Where the symbols take the nodes:
q65: %>q703, ~>q869, +>q817, @>q612, $>q768, !>q832
q703: %>q3, ~>q485, +>q832, @>q978, $>q731, !>q779
q832: %>q779, ~>q612, +>q65, @>q485, $>q313, !>q703
q396: %>q755, ~>q128, +>q661, @>q816, $>q443, !>q119
q768: %>q731, ~>q817, +>q701, @>q65, $>q839, !>q313
q537: %>q157, ~>q508, +>q987, @>q489, $>q873, !>q831
q432: %>q441, ~>q557, +>q725, @>q523, $>q3, !>q259
q489: %>q996, ~>q293, +>q508, @>q617, $>q537, !>q520
q382: %>q293, ~>q611, +>q735, @>q234, $>q89, !>q130
q52: %>q894, ~>q441, +>q234, @>q987, $>q130, !>q873
q520: %>q705, ~>q617, +>q489, @>q580, $>q831, !>q996
q881: %>q557, ~>q313, +>q58, @>q731, $>q485, !>q639
q731: %>q690, ~>q832, +>q313, @>q703, $>q881, !>q240
q625: %>q65, ~>q601, +>q230, @>q426, $>q708, !>q817
q708: %>q768, ~>q230, +>q816, @>q625, $>q119, !>q701
q580: %>q308, ~>q894, +>q617, @>q268, $>q520, !>q95
q259: %>q987, ~>q523, +>q432, @>q89, $>q611, !>q441
q817: %>q832, ~>q426, +>q625, @>q869, $>q701, !>q65
q26: %>q625, ~>q709, +>q308, @>q443, $>q128, !>q230
q611: %>q52, ~>q432, +>q3, @>q259, $>q735, !>q234
q709: %>q601, ~>q614, +>q982, @>q661, $>q308, !>q443
q95: %>q26, ~>q268, +>q580, @>q982, $>q996, !>q308
q661: %>q119, ~>q705, +>q614, @>q128, $>q709, !>q396
q869: %>q485, ~>q755, +>q426, @>q839, $>q817, !>q612
q996: %>q128, ~>q580, +>q520, @>q95, $>q157, !>q705
q3: %>q234, ~>q725, +>q779, @>q432, $>q690, !>q611
q601: %>q869, ~>q396, +>q443, @>q119, $>q230, !>q426
q308: %>q230, ~>q982, +>q95, @>q709, $>q705, !>q26
q844: %>q489, ~>q382, +>q89, @>q130, $>q441, !>q508
q690: %>q382, ~>q779, +>q240, @>q3, $>q557, !>q735
q485: %>q725, ~>q58, +>q612, @>q881, $>q832, !>q978
q130: %>q617, ~>q234, +>q382, @>q52, $>q844, !>q293
q157: %>q661, ~>q520, +>q831, @>q996, $>q268, !>q614
q614: %>q396, ~>q996, +>q157, @>q705, $>q982, !>q661
q119: %>q839, ~>q816, +>q396, @>q708, $>q601, !>q755
q230: %>q817, ~>q443, +>q26, @>q601, $>q816, !>q625
q128: %>q708, ~>q308, +>q705, @>q26, $>q661, !>q816
q701: %>q313, ~>q625, +>q708, @>q817, $>q755, !>q768
q735: %>q130, ~>q3, +>q690, @>q611, $>q523, !>q382
q978: %>q432, ~>q881, +>q485, @>q639, $>q703, !>q725
q894: %>q982, ~>q537, +>q873, @>q831, $>q617, !>q268
q982: %>q443, ~>q157, +>q268, @>q614, $>q95, !>q709
q617: %>q95, ~>q873, +>q293, @>q894, $>q489, !>q580
q557: %>q89, ~>q240, +>q639, @>q690, $>q725, !>q523
q816: %>q701, ~>q26, +>q128, @>q230, $>q396, !>q708
q441: %>q537, ~>q89, +>q259, @>q844, $>q234, !>q987
q873: %>q268, ~>q987, +>q52, @>q537, $>q293, !>q894
q443: %>q426, ~>q661, +>q709, @>q396, $>q26, !>q601
q293: %>q580, ~>q52, +>q130, @>q873, $>q508, !>q617
q725: %>q259, ~>q639, +>q978, @>q557, $>q779, !>q432
q779: %>q611, ~>q978, +>q703, @>q725, $>q240, !>q3
q987: %>q831, ~>q844, +>q441, @>q508, $>q52, !>q537
q268: %>q709, ~>q831, +>q894, @>q157, $>q580, !>q982
q508: %>q520, ~>q130, +>q844, @>q293, $>q987, !>q489
q831: %>q614, ~>q489, +>q537, @>q520, $>q894, !>q157
q612: %>q978, ~>q839, +>q869, @>q58, $>q65, !>q485
q313: %>q240, ~>q65, +>q768, @>q832, $>q58, !>q731
q755: %>q58, ~>q708, +>q119, @>q701, $>q426, !>q839
q523: %>q844, ~>q690, +>q557, @>q735, $>q432, !>q89
q240: %>q735, ~>q703, +>q731, @>q779, $>q639, !>q690
q89: %>q508, ~>q735, +>q523, @>q382, $>q259, !>q844
q839: %>q881, ~>q701, +>q755, @>q768, $>q869, !>q58
q639: %>q523, ~>q731, +>q881, @>q240, $>q978, !>q557
q234: %>q873, ~>q259, +>q611, @>q441, $>q382, !>q52
q705: %>q816, ~>q95, +>q996, @>q308, $>q614, !>q128
q58: %>q639, ~>q768, +>q839, @>q313, $>q612, !>q881
q426: %>q612, ~>q119, +>q601, @>q755, $>q625, !>q869

The rows follow the links: the fewer symbols apart two nodes are, the more alike their rows tend to be.

Known rows, each with its node:
-167 213 57 60 -47 41 77 -254 94 -2 45 108 -110 -5 105 -82 2 118 -52 -211 -142 92 -88 -182 -65 50 -176 -240 -107 140 -51 -56 -37 -55 126 -162 106 105 67 168 118 -16 49 -34 -134 -27 -38 64 -6 105
node: q869
-53 -197 -9 -113 -110 -46 159 193 96 51 -56 -228 -62 228 147 -118 103 16 64 -92 44 -69 -105 55 4 -23 -6 154 102 -67 108 131 -213 -44 64 -4 -4 81 172 -12 -180 85 -85 108 93 -31 -34 -73 -67 -165
node: q987
-160 203 20 32 -15 -1 77 -210 64 -53 74 90 -33 10 35 -84 50 19 -124 -252 -122 51 -206 -102 -89 5 -152 -253 -142 135 -72 -68 -157 -50 109 -203 125 126 -16 108 116 -8 105 14 -89 -14 -19 54 17 113
node: q701
-70 -87 -72 -35 90 16 -100 -15 -13 27 22 65 344 72 24 -82 19 -74 -161 -16 -13 148 -79 17 23 -96 192 -19 -3 -102 64 -143 -354 -112 -96 167 -28 -37 48 36 175 -38 -49 -184 51 89 -41 -74 194 -7
node: q705
-115 185 -37 16 54 -51 28 -163 9 -100 96 99 28 -25 -67 -29 41 -78 -180 -219 -135 -11 -263 -20 -78 -36 -133 -187 -184 141 -114 -86 -181 -48 75 -209 136 116 -112 40 91 15 154 55 -60 -27 15 44 17 130
node: q426
-133 210 39 90 -24 76 45 -249 85 -6 21 104 -210 -54 114 -31 -44 166 -20 -121 -132 106 50 -192 -60 59 -174 -214 -70 162 -11 -36 121 -23 144 -92 48 50 67 182 88 -1 5 -84 -163 -44 -35 92 -20 94
node: q768
156 -121 23 -36 -89 -105 27 215 -43 8 -26 -106 -146 15 -58 94 67 -35 149 90 75 -229 -45 115 61 55 -22 185 121 -90 -85 149 201 73 -56 -73 -29 -48 -95 -185 -178 9 43 225 54 -6 26 -38 -173 -53
node: q89
173 -107 70 13 -108 -119 6 213 -14 23 -49 -78 -189 7 -38 92 28 -14 175 112 68 -208 5 79 71 43 -27 173 165 -134 -98 129 265 61 -86 -38 -63 -88 -89 -182 -153 5 37 197 5 2 -6 -28 -140 -52
node: q259
51 -94 -152 -59 180 3 -36 163 -46 -82 -54 -40 107 -7 -4 26 -92 -89 -107 187 28 14 187 187 -5 -145 104 241 -36 69 181 -1 -59 52 58 237 -92 -48 82 -17 -130 207 -80 -129 106 -90 96 -29 15 -94
node: q520
57 -103 -151 -67 182 0 -41 131 -86 -69 -40 -61 186 -15 -46 17 -88 -120 -120 174 66 22 161 179 7 -143 134 240 -68 72 181 -10 -125 54 35 222 -85 -20 51 -15 -116 168 -59 -122 113 -87 119 -16 25 -87
node: q580
64 -87 166 39 -209 29 -12 33 52 171 -49 -34 -163 24 63 35 32 152 272 52 92 -23 52 -140 88 175 24 -18 218 -217 -105 93 253 3 -136 -16 -36 -84 1 -57 34 -203 -68 78 -25 103 -125 -25 -23 -42
node: q3
-55 -170 -62 -95 -38 -31 81 177 114 49 -66 -142 -83 174 248 -108 23 73 24 -14 6 10 56 50 34 -73 18 184 144 -37 166 88 -112 -41 89 129 -64 3 265 61 -159 158 -147 -33 46 -39 -71 -63 -47 -180
node: q873
40 143 -108 48 167 -147 -227 -32 -35 -67 108 285 65 -27 48 81 -70 -89 -262 29 -184 14 -85 41 11 -162 6 -2 -11 -39 -140 -185 32 -92 -45 115 -36 -162 -93 17 160 85 132 -112 -138 14 -47 9 29 127
node: q396
97 -92 126 32 -194 -16 -32 82 30 145 -33 -25 -190 20 75 65 26 134 270 87 77 -54 52 -104 96 153 9 10 227 -206 -117 90 299 8 -133 -1 -59 -109 -16 -70 0 -176 -44 95 -28 81 -118 -30 -45 -39
node: q432

Each walk starts at a row. The symbols on each line, taken left to right, move it on to the next node.
Each answer is a row, close to the row of the node it stands for.
---
154 -90 102 20 -126 -73 -33 160 -12 92 -42 -16 -220 9 34 89 12 79 223 119 57 -159 54 -18 82 97 -17 100 212 -183 -133 113 340 46 -120 6 -67 -123 -54 -121 -78 -71 1 150 -23 39 -88 -40 -125 -58
+ @ + % $ $ ~
59 -84 176 35 -223 45 16 -4 57 173 -42 -71 -114 14 28 17 55 155 269 23 97 -4 37 -151 56 207 35 -80 194 -196 -81 82 222 -1 -141 -51 -24 -35 13 -29 54 -238 -83 80 -3 120 -118 -16 13 -16
% % ! ~ ~ +
72 -177 15 -88 -108 -101 111 232 -10 -8 -32 -189 -69 106 -52 -6 126 -83 122 -15 99 -220 -151 147 28 27 -6 174 72 -73 -19 161 -44 40 -25 -103 10 67 -38 -155 -225 51 22 260 126 -30 42 -63 -128 -101
---
-115 229 55 83 -14 87 36 -254 74 1 21 122 -229 -68 104 -17 -79 165 10 -86 -128 100 106 -187 -45 77 -169 -211 -66 174 -15 -48 208 10 115 -74 32 42 61 168 76 10 12 -71 -142 -35 -25 99 -30 76
! ~ % ! @
12 -84 197 21 -225 111 42 -35 35 180 -55 -94 -76 15 -12 -21 77 129 264 -7 124 23 28 -169 54 218 28 -129 153 -181 -56 69 161 -5 -143 -86 11 4 -6 -12 60 -267 -84 64 4 125 -109 -37 33 -6
! ~ % ! @
-50 -203 8 -127 -116 -68 155 205 64 36 -60 -234 -44 199 96 -99 145 -34 81 -108 54 -108 -156 90 31 -4 0 165 89 -62 65 158 -186 -20 59 -56 7 90 127 -62 -179 65 -71 149 97 -17 -16 -75 -87 -156
---
144 -151 21 -53 -85 -140 50 242 -27 -11 -21 -155 -137 44 -76 58 67 -61 116 64 84 -232 -73 133 66 28 -10 198 105 -98 -70 150 130 76 -53 -87 -27 -7 -100 -190 -206 41 54 261 62 -23 44 -33 -157 -52
% ~ % $ + $
-67 -184 -27 -111 -85 -37 137 191 108 58 -66 -220 -86 226 207 -122 87 40 68 -92 40 -35 -54 62 28 -33 -5 143 122 -63 131 128 -197 -47 73 31 -27 63 224 9 -176 126 -121 63 65 -30 -69 -73 -47 -192
% @ ! % $ $
-33 3 -102 9 94 -65 -181 -24 15 29 82 192 197 50 139 -19 -39 -23 -187 -9 -120 143 -68 -30 50 -137 112 -39 56 -137 -22 -180 -157 -149 -100 171 -57 -136 61 56 231 -16 -2 -199 -65 63 -125 -46 154 40
---
-49 190 -54 14 93 -104 -36 -133 -37 -130 115 165 72 -62 -99 32 12 -122 -224 -131 -127 -37 -241 48 -74 -84 -85 -110 -169 134 -138 -116 -133 -29 47 -155 91 38 -170 -12 91 66 207 52 -60 -31 51 34 -4 149
% % ! ~ ~ +
-61 230 42 115 -8 100 40 -224 60 -12 16 97 -228 -117 64 12 -108 151 23 -38 -91 78 168 -177 -56 88 -173 -184 -78 193 -6 -32 245 56 124 -73 39 22 46 154 60 12 10 -97 -142 -61 -13 116 -56 82
$ ~ % ~ +
-162 219 40 69 -25 74 58 -244 99 0 29 96 -167 -16 116 -60 -22 140 -34 -184 -137 112 -22 -196 -63 51 -172 -246 -97 147 -23 -51 40 -37 129 -129 85 69 84 168 101 -15 23 -71 -146 -17 -53 74 -10 92
---
13 76 -112 36 131 -115 -225 -28 0 -12 107 256 112 8 122 31 -74 -40 -221 38 -183 76 -46 1 43 -170 68 -14 44 -100 -76 -188 -30 -124 -75 162 -68 -188 -16 45 208 26 62 -162 -120 63 -103 -20 86 90
% @ + @
-6 192 -72 17 137 -127 -86 -95 -56 -148 114 198 70 -79 -111 65 -1 -149 -259 -81 -144 -64 -222 72 -47 -128 -83 -82 -146 99 -139 -123 -86 -33 20 -116 66 -15 -186 -18 92 84 194 41 -76 -39 58 35 -20 174
% $ @ @ @ +
-172 204 27 46 -18 23 78 -229 67 -29 77 64 -75 12 73 -81 26 63 -114 -242 -133 86 -155 -139 -73 29 -171 -237 -115 136 -57 -60 -95 -59 111 -195 114 110 22 132 123 -14 59 -15 -113 -26 -39 56 8 98
---
169 -103 72 8 -131 -94 -36 182 -5 61 -24 -49 -208 5 3 99 12 16 193 132 55 -180 41 33 85 87 -14 148 188 -150 -109 118 324 66 -99 -25 -64 -112 -80 -150 -106 -22 18 178 -10 27 -30 -27 -137 -45
+ $ @ %
110 -158 14 -67 -108 -128 93 238 -31 -17 -36 -178 -122 75 -79 31 108 -78 132 27 82 -230 -135 150 41 20 -14 191 86 -81 -49 162 32 71 -45 -96 2 22 -65 -181 -242 34 60 260 93 -28 51 -54 -148 -81
~ @ % $ @ % !
-5 -108 -108 -69 163 51 -44 75 -102 -69 -14 -53 340 0 -121 -28 -16 -167 -142 86 65 63 30 152 -14 -118 189 104 -117 23 153 -72 -310 -17 -30 169 -24 21 0 -16 -7 62 -49 -106 162 -21 109 -39 144 -47
---
27 171 -93 37 165 -134 -142 -59 -64 -147 110 221 67 -94 -66 64 -20 -130 -252 -38 -169 -68 -172 79 -37 -150 -61 -44 -117 69 -163 -151 -36 -8 7 -53 49 -41 -180 -29 113 98 196 6 -104 -33 35 32 -7 144
! @ ~ @
-72 192 -54 11 73 -59 -3 -131 -18 -119 115 131 59 -44 -102 0 27 -106 -205 -175 -123 -42 -231 23 -74 -88 -97 -147 -179 130 -118 -102 -144 -32 50 -181 116 79 -141 25 103 43 183 53 -74 -32 74 44 13 150
$ ~ + !
41 179 -116 48 173 -159 -164 -52 -63 -118 121 255 58 -63 -46 86 -52 -131 -249 -8 -162 -41 -132 78 -13 -136 -39 -15 -90 55 -147 -143 -2 -35 -13 -4 0 -100 -146 -19 116 103 185 -29 -99 -24 27 35 -3 156
